Below is a small trained network, with its code and all its weights. Each question gives an input and a class and asks what happens when units are switched off, that is, made to give their printed mean instead of their output.

import numpy as np


def w(rows, s, z=0):
    codes = np.array(rows[::2]) - 128.0
    scale = np.full(codes.shape[1], s)
    scale[-1] = z or s
    return codes * scale


def norm(h):
    return h / np.sqrt((h * h).mean(-1, keepdims=True) + 1e-5)


def f(y):
    return y / 2 * (1 + np.tanh(0.7978845608 * (y + 0.044715 * y**3)))


def log_softmax(a):
    a = a - a.max(-1, keepdims=True)
    return a - np.log(np.exp(a).sum(-1, keepdims=True))


def net(x, mask):
    res = np.array(x, float).reshape(1, 2) / 4 @ E
    u = 0
    for l in range(2):
        y = f(norm(res) @ A[l][:, :-1].T + A[l][:, -1])
        res = res + np.where(mask[u : u + 15], y, B[l][:, -1]) @ B[l][:, :-1]
        u += 15
    return log_softmax(norm(res)[-1] @ U[:, :-1].T + U[:, -1])


A, B = {}, {}
E = w([
[92,172,76,66,1,52],'x0',
[79,99,21,198,202,59],'x1',
],0.0073)
A[0] = w([
[84,98,123,164,65,187,108],'L0N1',
[90,100,194,36,137,166,145],'L0N2',
[183,199,96,127,47,138,54],'L0N3',
[212,21,87,97,139,171,196],'L0N4',
[121,59,95,83,185,94,187],'L0N5',
[51,181,129,121,70,40,99],'L0N6',
[120,206,111,88,142,131,57],'L0N7',
[98,122,188,123,66,185,149],'L0N8',
[129,2,28,119,133,102,176],'L0N9',
[141,163,170,125,125,99,55],'L0N10',
[73,139,78,171,117,94,30],'L0N11',
[93,139,134,120,137,101,57],'L0N12',
[144,142,142,123,95,102,14],'L0N13',
[178,166,129,138,124,80,2],'L0N14',
[202,149,106,165,101,101,133],'L0N15',
],0.0074,0.0037)
B[0] = w([
[96,151,143,57,211,153,124],'L0N1',
[151,164,241,23,132,124,198],'L0N2',
[122,139,124,180,84,186,176],'L0N3',
[107,233,136,88,60,108,196],'L0N4',
[152,144,138,43,66,152,198],'L0N5',
[56,115,153,144,173,216,254],'L0N6',
[162,220,89,186,125,63,116],'L0N7',
[143,220,173,59,162,108,204],'L0N8',
[137,130,222,89,74,74,246],'L0N9',
[192,189,69,132,120,67,112],'L0N10',
[175,140,128,159,196,129,170],'L0N11',
[209,92,154,111,219,127,112],'L0N12',
[189,144,105,143,161,105,112],'L0N13',
[142,89,68,61,172,3,98],'L0N14',
[187,85,120,132,126,180,134],'L0N15',
],0.0052,0.0043)
A[1] = w([
[74,131,228,82,110,105,97],'L1N1',
[192,123,91,180,165,152,3],'L1N2',
[233,140,117,217,190,181,178],'L1N3',
[76,202,163,134,93,51,209],'L1N4',
[175,109,172,142,217,150,114],'L1N5',
[109,87,105,222,221,15,48],'L1N6',
[169,83,86,113,204,2,29],'L1N7',
[54,79,153,110,145,133,117],'L1N8',
[118,155,142,126,208,155,88],'L1N9',
[105,203,68,25,109,97,156],'L1N10',
[171,148,164,133,83,205,68],'L1N11',
[112,45,51,155,214,56,82],'L1N12',
[69,154,56,117,104,95,98],'L1N13',
[208,154,201,195,234,112,181],'L1N14',
[62,184,183,131,199,139,139],'L1N15',
],0.0094,0.0042)
B[1] = w([
[108,104,142,143,162,58,238],'L1N1',
[127,108,102,146,69,97,124],'L1N2',
[61,143,30,189,85,153,194],'L1N3',
[163,121,53,184,144,165,255],'L1N4',
[82,115,56,102,75,164,202],'L1N5',
[151,150,238,78,150,117,233],'L1N6',
[145,200,254,43,130,108,177],'L1N7',
[184,169,154,134,171,90,174],'L1N8',
[144,115,106,221,92,99,161],'L1N9',
[85,85,69,197,134,169,220],'L1N10',
[151,154,194,67,147,94,204],'L1N11',
[200,140,227,43,150,108,222],'L1N12',
[91,149,143,102,69,180,190],'L1N13',
[75,146,48,166,79,181,248],'L1N14',
[166,70,86,149,142,59,218],'L1N15',
],0.0092,0.0066)
U = w([
[130,229,212,62,103,150,238],'0',
[26,186,8,216,40,206,189],'1',
[154,110,68,212,179,62,195],'2',
[204,49,56,87,86,165,1],'3',
],0.013,0.0061)

Each question gives the input, the list of numbers given to net, and the class t.
The units are the neurons (one row each of A and B). Each row of codes is followed by its name. A weight is (code - 128) times the scale printed after its matrix; where a second scale follows, it is the last column's (A, B and U).
mask holds one flag per neuron, layer by layer. A switched-off neuron (its flag False) gives its mean, the last column of its row in B, instead of its output. The means were averaged over made-up inputs and are rounded, as every weight is.
A unit's drop is (log p(t) with every unit on - log p(t) with that unit switched off) / (log p(t) with every unit on - log p(t) with every unit switched off).
most important unit: the unit with the biggest drop
k most important neurons: the k neurons with the biggest drops, biggest first
k most important neurons of layer l: the k neurons of layer l with the biggest drops, biggest first
drop when u is switched off: that unit's drop, to one decimal
input [0,4], class 0: most important unit	L0N2
input [3,1], class 2: 3 most important neurons	[L0N6 L1N14 L0N4]
input [1,4], class 0: 3 most important neurons	[L0N11 L0N2 L0N4]
input [-8,8], class 0: 3 most important neurons	[L1N6 L1N12 L0N6]
input [2,-3], class 2: 2 most important neurons of layer 0	[L0N8 L0N5]
input [-2,1], class 2: 2 most important neurons of layer 0	[L0N4 L0N3]
input [3,-1], class 2: 2 most important neurons	[L0N6 L1N14]
input [8,-6], class 1: 2 most important neurons	[L1N10 L1N12]
input [0,3], class 2: 2 most important neurons	[L0N9 L0N5]
input [-2,-3], class 2: 2 most important neurons of layer 0	[L0N5 L0N8]
input [-6,7], class 0: 2 most important neurons	[L1N6 L1N12]
input [-1,4], class 0: drop when L0N2 is switched off	0.4
input [3,-2], class 2: drop when L0N6 is switched off	0.2
input [2,6], class 0: drop when L1N5 is switched off	0.0
